Below are the code and all the weights of a small trained network. Each question names an input and a target symbol and asks about switching units off, where a switched-off unit gives its printed mean instead of its output.

import numpy as np


def w(rows, s, z=0):
    codes = np.array(rows[::2]) - 128.0
    scale = np.full(codes.shape[1], s)
    scale[-1] = z or s
    return codes * scale


def norm(h):
    return h / np.sqrt((h * h).mean(-1, keepdims=True) + 1e-5)


def softmax(a):
    e = np.exp(a - a.max(-1, keepdims=True))
    return e / e.sum(-1, keepdims=True)


def log_softmax(a):
    a = a - a.max(-1, keepdims=True)
    return a - np.log(np.exp(a).sum(-1, keepdims=True))


def net(x, mask):
    ids = ['ΞΨζημφ'.index(c) for c in x.split()]
    T = len(ids)
    res = E[ids] + P[:T]
    u = 0
    for l in range(3):
        r = norm(res)
        for j in range(3):
            rows = slice(3 * j, 3 * j + 3)
            q, k, v = (r @ M[l][rows].T for M in (Q, K, V))
            z = softmax(np.where(np.tri(T) > 0, q @ k.T / 3**0.5, -1e9)) @ v
            o = O[l][rows]
            res = res + np.where(mask[u + j], z, o[:, -1]) @ o[:, :-1]
        u += 3
    return log_softmax(norm(res)[-1] @ U[:, :-1].T + U[:, -1])


Q, K, V, O = {}, {}, {}, {}
E = w([
[180,135,134,85,64,162,135,154,115],'Ξ',
[42,40,157,3,115,135,146,97,197],'Ψ',
[84,159,105,89,115,67,142,72,103],'ζ',
[137,142,91,106,54,140,228,169,180],'η',
[190,203,69,135,100,140,100,170,138],'μ',
[168,130,168,107,126,100,15,106,133],'φ',
],0.016)
P = w([
[113,98,105,188,237,186,197,165,105],'0',
[93,155,166,177,19,99,83,53,135],'1',
[241,28,140,112,109,109,130,135,127],'2',
[52,161,113,198,20,75,115,33,159],'3',
[181,96,102,58,181,51,155,177,152],'4',
[72,161,74,184,27,97,122,1,146],'5',
[147,176,122,24,184,51,163,140,97],'6',
],0.01)
Q[0] = w([
[56,172,36,135,93,117,96,36,170],'L0H1',
[80,87,189,193,191,107,116,155,137],'L0H1',
[94,161,98,76,42,84,85,151,194],'L0H1',
[63,36,197,102,150,163,255,132,150],'L0H2',
[100,163,65,133,31,80,214,61,188],'L0H2',
[127,153,126,163,120,252,168,199,179],'L0H2',
[133,136,131,66,176,150,181,175,85],'L0H3',
[196,160,192,88,223,105,173,106,109],'L0H3',
[127,130,155,166,140,132,112,203,159],'L0H3',
],0.0089)
K[0] = w([
[101,144,95,170,151,160,158,111,100],'L0H1',
[140,111,112,143,143,120,110,98,182],'L0H1',
[136,170,96,128,83,138,166,148,73],'L0H1',
[100,79,199,61,119,123,178,101,210],'L0H2',
[83,184,72,154,106,131,247,105,91],'L0H2',
[153,114,87,143,108,161,157,246,172],'L0H2',
[120,127,141,147,81,103,108,88,149],'L0H3',
[174,139,162,83,54,59,134,123,155],'L0H3',
[152,137,129,131,121,109,117,148,158],'L0H3',
],0.014)
V[0] = w([
[122,53,144,94,134,223,93,142,167],'L0H1',
[109,102,140,144,236,119,123,132,56],'L0H1',
[175,115,112,48,98,179,163,151,2],'L0H1',
[132,203,124,96,89,127,154,162,186],'L0H2',
[114,156,153,223,79,237,90,134,138],'L0H2',
[59,123,155,195,95,191,172,133,148],'L0H2',
[148,59,148,50,30,117,137,122,95],'L0H3',
[154,180,182,148,100,42,97,103,193],'L0H3',
[187,200,77,164,120,108,108,174,144],'L0H3',
],0.0081)
O[0] = w([
[162,170,198,99,162,210,134,114,113,13],'L0H1',
[119,214,157,105,112,204,196,123,128,76],'L0H1',
[222,100,126,134,146,83,157,106,196,230],'L0H1',
[134,80,180,128,159,143,93,140,166,174],'L0H2',
[1,155,83,46,94,53,135,95,86,3],'L0H2',
[49,181,97,101,137,109,45,132,65,51],'L0H2',
[54,208,98,132,170,66,41,137,162,132],'L0H3',
[135,82,110,155,215,60,26,81,80,88],'L0H3',
[93,102,139,59,86,133,163,73,96,100],'L0H3',
],0.0082,0.0045)
Q[1] = w([
[117,198,106,107,116,52,120,75,124],'L1H1',
[184,137,162,194,144,129,213,76,140],'L1H1',
[78,65,82,167,185,95,132,51,134],'L1H1',
[130,162,114,111,225,126,165,143,201],'L1H2',
[105,254,69,139,24,102,108,83,240],'L1H2',
[145,90,194,193,90,163,85,223,151],'L1H2',
[180,130,89,132,69,247,130,153,229],'L1H3',
[88,198,145,10,123,96,209,106,59],'L1H3',
[129,168,171,130,157,219,162,203,95],'L1H3',
],0.0082)
K[1] = w([
[65,115,19,170,89,121,59,96,135],'L1H1',
[137,200,170,245,210,133,253,180,71],'L1H1',
[150,73,114,199,85,136,152,215,119],'L1H1',
[23,109,104,71,108,217,65,101,145],'L1H2',
[129,101,93,194,62,192,188,219,52],'L1H2',
[179,95,57,116,164,108,85,85,146],'L1H2',
[97,146,166,187,124,192,166,48,135],'L1H3',
[40,95,78,143,85,26,111,54,115],'L1H3',
[134,152,64,204,110,117,136,73,232],'L1H3',
],0.0081)
V[1] = w([
[254,79,108,148,120,58,131,61,213],'L1H1',
[138,22,140,99,156,128,88,37,181],'L1H1',
[92,138,173,162,134,129,106,140,166],'L1H1',
[38,149,183,86,100,113,177,68,117],'L1H2',
[67,91,166,163,102,161,176,175,114],'L1H2',
[136,161,112,63,63,94,129,222,219],'L1H2',
[147,94,140,138,66,151,69,61,171],'L1H3',
[187,85,114,192,92,130,129,207,111],'L1H3',
[185,63,141,82,99,218,137,106,162],'L1H3',
],0.0063)
O[1] = w([
[50,116,157,53,73,80,99,94,34,222],'L1H1',
[113,160,93,123,143,98,189,64,48,105],'L1H1',
[180,119,9,168,123,147,77,141,94,105],'L1H1',
[170,36,169,98,66,73,97,109,29,109],'L1H2',
[140,118,50,100,111,79,134,8,100,155],'L1H2',
[84,158,176,165,217,169,77,55,35,193],'L1H2',
[255,54,96,103,89,123,28,88,79,120],'L1H3',
[128,8,54,108,189,93,127,89,95,154],'L1H3',
[172,53,106,211,126,75,67,240,14,254],'L1H3',
],0.0058,0.0066)
Q[2] = w([
[114,124,116,146,103,112,121,143,81],'L2H1',
[116,142,136,110,80,132,144,158,74],'L2H1',
[180,84,112,164,127,124,109,177,119],'L2H1',
[149,62,151,106,50,146,163,106,157],'L2H2',
[120,122,139,111,16,125,117,100,124],'L2H2',
[164,88,136,125,133,136,124,163,172],'L2H2',
[89,137,114,124,160,93,106,169,155],'L2H3',
[38,165,133,174,80,147,105,76,155],'L2H3',
[137,58,2,189,103,87,165,94,167],'L2H3',
],0.013)
K[2] = w([
[135,191,148,161,88,128,145,177,84],'L2H1',
[168,178,121,133,85,142,119,94,86],'L2H1',
[161,100,118,147,136,154,146,175,179],'L2H1',
[143,141,157,122,91,197,246,153,131],'L2H2',
[103,171,110,136,134,181,147,124,123],'L2H2',
[165,101,118,124,91,121,169,154,128],'L2H2',
[120,122,111,124,159,143,105,128,66],'L2H3',
[70,159,96,76,149,195,157,101,133],'L2H3',
[150,134,95,141,175,105,161,161,114],'L2H3',
],0.014)
V[2] = w([
[226,166,180,96,72,184,149,172,74],'L2H1',
[110,158,125,176,96,96,63,20,102],'L2H1',
[67,138,153,92,57,144,68,181,84],'L2H1',
[252,98,181,130,174,153,186,145,162],'L2H2',
[112,89,56,117,207,202,1,172,165],'L2H2',
[186,110,61,112,48,114,106,143,125],'L2H2',
[71,148,226,86,98,116,27,68,142],'L2H3',
[99,73,102,157,20,53,177,102,191],'L2H3',
[140,148,160,53,130,169,161,113,143],'L2H3',
],0.008)
O[2] = w([
[77,64,109,78,188,74,80,74,119,228],'L2H1',
[168,158,179,2,104,126,53,149,101,60],'L2H1',
[173,121,180,49,144,173,131,120,112,78],'L2H1',
[93,191,154,240,207,104,181,124,107,254],'L2H2',
[105,92,165,76,117,121,98,81,69,60],'L2H2',
[112,156,190,183,34,167,158,118,176,160],'L2H2',
[83,178,152,80,48,79,136,176,60,3],'L2H3',
[56,180,133,101,240,95,143,95,159,144],'L2H3',
[130,201,51,116,112,206,82,219,164,116],'L2H3',
],0.0084,0.0087)
U = w([
[238,119,128,110,203,152,180,191,233,250],'Ξ',
[6,104,94,143,161,38,59,114,7,24],'Ψ',
[138,134,87,15,195,146,41,63,118,86],'ζ',
[67,254,161,48,134,54,129,195,149,144],'η',
[107,114,206,98,20,142,188,77,102,80],'μ',
[97,137,126,132,22,161,50,196,121,156],'φ',
],0.0057,0.0025)

Each question gives the input, a string of symbols that net reads in full, and the target symbol t.
The units are the heads (3 rows each of Q, K, V and O). Each row of codes is followed by its name. A weight is (code - 128) times the scale printed after its matrix; where a second scale follows, it is the last column's (O and U).
mask holds one flag per head, layer by layer. A switched-off head (its flag False) gives its mean, the last column of its rows in O, instead of its output. The means were averaged over made-up inputs and are rounded, as every weight is.
A unit's drop is (log p(t) with every unit on - log p(t) with that unit switched off) / (log p(t) with every unit on - log p(t) with every unit switched off).
The circuit of an input: a set's keep is (log p(t) with only the set's units on - log p(t) with every unit switched off) / (log p(t) with every unit on - log p(t) with every unit switched off). Starting from all 9 units, units are removed one at a time, each time the one whose removal leaves the highest keep (on an exact tie, the one counted first), for as long as the keep stays at least 0.8.
units of the circuit, in order: the units of the circuit, biggest drop first
unit that matters most: the unit with the biggest drop
which heads matter: for each layer, one digit per head in row order, 1 if its drop is at least 0.15 and else 0, layers parted by /
input η ζ Ψ ζ Ψ Ξ, target ζ: units of the circuit, in order => (L0H2; L2H1; L2H3)
input φ μ η μ ζ Ξ, target Ψ: unit that matters most => L0H1
input Ξ ζ ζ Ξ ζ φ, target η: units of the circuit, in order => (L0H1; L2H3; L0H3; L1H1)
input μ Ξ μ η η ζ μ, target ζ: which heads matter => 010 / 001 / 110
input Ψ μ μ Ψ, target φ: units of the circuit, in order => (L0H1; L2H3; L2H1)
input Ξ μ ζ Ξ, target η: which heads matter => 110 / 000 / 001
input ζ Ψ φ Ψ Ψ Ψ, target Ξ: which heads matter => 000 / 000 / 001
input Ψ φ ζ μ Ψ Ξ, target φ: units of the circuit, in order => (L0H3; L0H1; L2H3; L0H2)
input ζ μ η φ, target Ξ: units of the circuit, in order => (L2H3; L0H3)
input μ Ψ Ψ, target Ψ: units of the circuit, in order => (L1H1; L2H3; L0H3)
input Ξ Ξ μ η, target η: which heads matter => 110 / 010 / 001
input φ η ζ ζ η, target Ψ: units of the circuit, in order => (L1H1; L0H3)
input Ψ η ζ η ζ φ, target φ: which heads matter => 100 / 000 / 011
input ζ φ φ Ξ Ξ, target Ψ: unit that matters most => L0H3
input μ Ξ ζ φ μ ζ ζ, target ζ: units of the circuit, in order => (L2H2; L0H3)
input ζ μ φ ζ Ξ ζ ζ, target η: units of the circuit, in order => (L1H3; L2H1)
input ζ φ φ ζ, target Ξ: units of the circuit, in order => (L2H3; L0H3)
input μ Ξ φ Ψ Ψ Ξ, target μ: which heads matter => 001 / 000 / 000
input Ψ Ξ η Ξ φ Ψ, target φ: units of the circuit, in order => (L0H3; L2H3; L0H1; L0H2)
input η φ φ, target Ψ: which heads matter => 001 / 100 / 001
input μ μ μ ζ μ η, target μ: unit that matters most => L0H3
input Ξ Ψ Ξ μ, target η: which heads matter => 111 / 000 / 001
input Ξ μ μ Ψ Ξ φ, target η: units of the circuit, in order => (L0H1; L2H3; L0H2; L0H3)
input Ψ Ξ Ψ Ξ, target φ: which heads matter => 111 / 000 / 001
input Ψ Ψ ζ μ, target φ: which heads matter => 000 / 000 / 011
input μ μ ζ μ Ψ μ, target μ: which heads matter => 011 / 000 / 000
input μ φ φ, target Ψ: unit that matters most => L1H1
input Ψ Ψ φ μ μ, target Ψ: which heads matter => 000 / 000 / 000
input η φ η φ, target ζ: which heads matter => 010 / 000 / 101
